Below are the code and all the weights of a small trained network. Each question names an input and a target symbol and asks about switching units off, where a switched-off unit gives its printed mean instead of its output.

import numpy as np


def w(rows, s, z=0):
    codes = np.array(rows[::2]) - 128.0
    scale = np.full(codes.shape[1], s)
    scale[-1] = z or s
    return codes * scale


def f(y):
    return y / 2 * (1 + np.tanh(0.7978845608 * (y + 0.044715 * y**3)))


def softmax(a):
    e = np.exp(a - a.max(-1, keepdims=True))
    return e / e.sum(-1, keepdims=True)


def log_softmax(a):
    a = a - a.max(-1, keepdims=True)
    return a - np.log(np.exp(a).sum(-1, keepdims=True))


def net(x, mask):
    ids = ['ΓΔΞαβεζηλπστψ'.index(c) for c in x.split()]
    T = len(ids)
    res = E[ids] + P[:T]
    q, k, v = (res @ M[0].T for M in (Q, K, V))
    z = softmax(np.where(np.tri(T) > 0, q @ k.T / 4**0.5, -1e9)) @ v
    res = res + np.where(mask[0], z, O[0][:, -1]) @ O[0][:, :-1]
    y = f(res @ A[0][:, :-1].T + A[0][:, -1])
    res = res + np.where(mask[1:9], y, B[0][:, -1]) @ B[0][:, :-1]
    return log_softmax(res[-1] @ U[:, :-1].T + U[:, -1])


Q, K, V, O, A, B = {}, {}, {}, {}, {}, {}
E = w([
[198,65,117],'Γ',
[169,128,62],'Δ',
[127,176,126],'Ξ',
[122,136,212],'α',
[44,113,67],'β',
[125,249,106],'ε',
[171,95,162],'ζ',
[118,116,68],'η',
[94,122,207],'λ',
[248,62,194],'π',
[165,126,225],'σ',
[147,119,65],'τ',
[135,116,66],'ψ',
],0.019)
P = w([
[2,24,150],'0',
[47,63,132],'1',
[86,101,126],'2',
[126,127,122],'3',
[165,151,115],'4',
[195,174,111],'5',
[240,203,110],'6',
],0.0076)
Q[0] = w([
[137,189,21],'H1',
[188,194,145],'H1',
[9,196,203],'H1',
[92,207,190],'H1',
],0.011)
K[0] = w([
[78,175,8],'H1',
[162,200,116],'H1',
[34,146,187],'H1',
[18,248,220],'H1',
],0.013)
V[0] = w([
[105,134,2],'H1',
[194,130,139],'H1',
[173,179,141],'H1',
[194,64,146],'H1',
],0.0075)
O[0] = w([
[119,144,99,88],'H1',
[66,82,135,161],'H1',
[10,107,139,84],'H1',
[178,91,100,251],'H1',
],0.011,0.0011)
A[0] = w([
[166,217,33,121],'N1',
[137,176,49,80],'N2',
[28,251,102,151],'N3',
[76,116,22,165],'N4',
[80,143,55,128],'N5',
[140,137,47,253],'N6',
[137,126,65,182],'N7',
[65,179,98,62],'N8',
],0.012,0.0063)
B[0] = w([
[217,117,191,247],'N1',
[212,172,80,193],'N2',
[100,93,48,239],'N3',
[152,166,254,232],'N4',
[124,202,182,196],'N5',
[36,29,133,255],'N6',
[78,109,172,199],'N7',
[141,228,108,162],'N8',
],0.0087,0.0088)
U = w([
[110,51,76,184],'Γ',
[77,118,222,166],'Δ',
[79,90,109,164],'Ξ',
[214,161,175,65],'α',
[251,105,81,108],'β',
[148,132,85,241],'ε',
[164,94,106,86],'ζ',
[173,107,100,124],'η',
[191,126,120,132],'λ',
[150,110,124,6],'π',
[151,103,125,2],'σ',
[144,105,126,3],'τ',
[151,105,123,22],'ψ',
],0.014,0.0051)

Each question gives the input, a string of symbols that net reads in full, and the target symbol t.
The units are the heads (4 rows each of Q, K, V and O) and the neurons (one row each of A and B). Each row of codes is followed by its name. A weight is (code - 128) times the scale printed after its matrix; where a second scale follows, it is the last column's (O, A, B and U).
mask holds one flag per unit, heads first, then neurons. A switched-off unit (its flag False) gives its mean, the last column of its rows in O or B, instead of its output. The means were averaged over made-up inputs and are rounded, as every weight is.
A unit's drop is (log p(t) with every unit on - log p(t) with that unit switched off) / (log p(t) with every unit on - log p(t) with every unit switched off).
The circuit of an input: a set's keep is (log p(t) with only the set's units on - log p(t) with every unit switched off) / (log p(t) with every unit on - log p(t) with every unit switched off). Starting from all 9 units, units are removed one at a time, each time the one whose removal leaves the highest keep (on an exact tie, the one counted first), for as long as the keep stays at least 0.8.
circuit, biggest first: the units of the circuit, biggest drop first
most important unit: the unit with the biggest drop
top k neurons: the k neurons with the biggest drops, biggest first
drop of u: that unit's drop, to one decimal
input ψ η τ τ π β ψ, target α: most important unit : N1
input Γ σ σ σ π Ξ η, target Δ: top 4 neurons : N6; N4; N7; N5
input α η Ξ ψ, target Δ: circuit, biggest first : N6; N4; N3
input ψ β Ξ, target β: circuit, biggest first : H1; N1; N4; N3
input ε β ζ β σ β Ξ, target β: top 3 neurons : N1; N3; N4
input σ η η Γ, target Γ: circuit, biggest first : N1; N4; N5
input Γ τ β β η η, target α: circuit, biggest first : N1; H1; N4
input σ λ η, target Δ: circuit, biggest first : N4; N3
input Δ ψ τ α η τ, target α: top 2 neurons : N1; N2
input λ Γ Ξ σ λ, target α: top 3 neurons : N6; N3; N7
input σ ζ Δ, target Δ: top 4 neurons : N6; N4; N7; N3
input π σ β Ξ β, target α: top 3 neurons : N1; N4; N2
input ψ σ τ, target Δ: top 4 neurons : N6; N4; N7; N3
input η β ψ ε σ η, target α: most important unit : N1
input α Γ Γ τ Γ ε, target ε: drop of N3 : 2.0
input Δ Γ ψ Ξ Δ β, target Δ: drop of N5 : 0.3
input σ Γ τ, target Δ: drop of N6 : 0.4
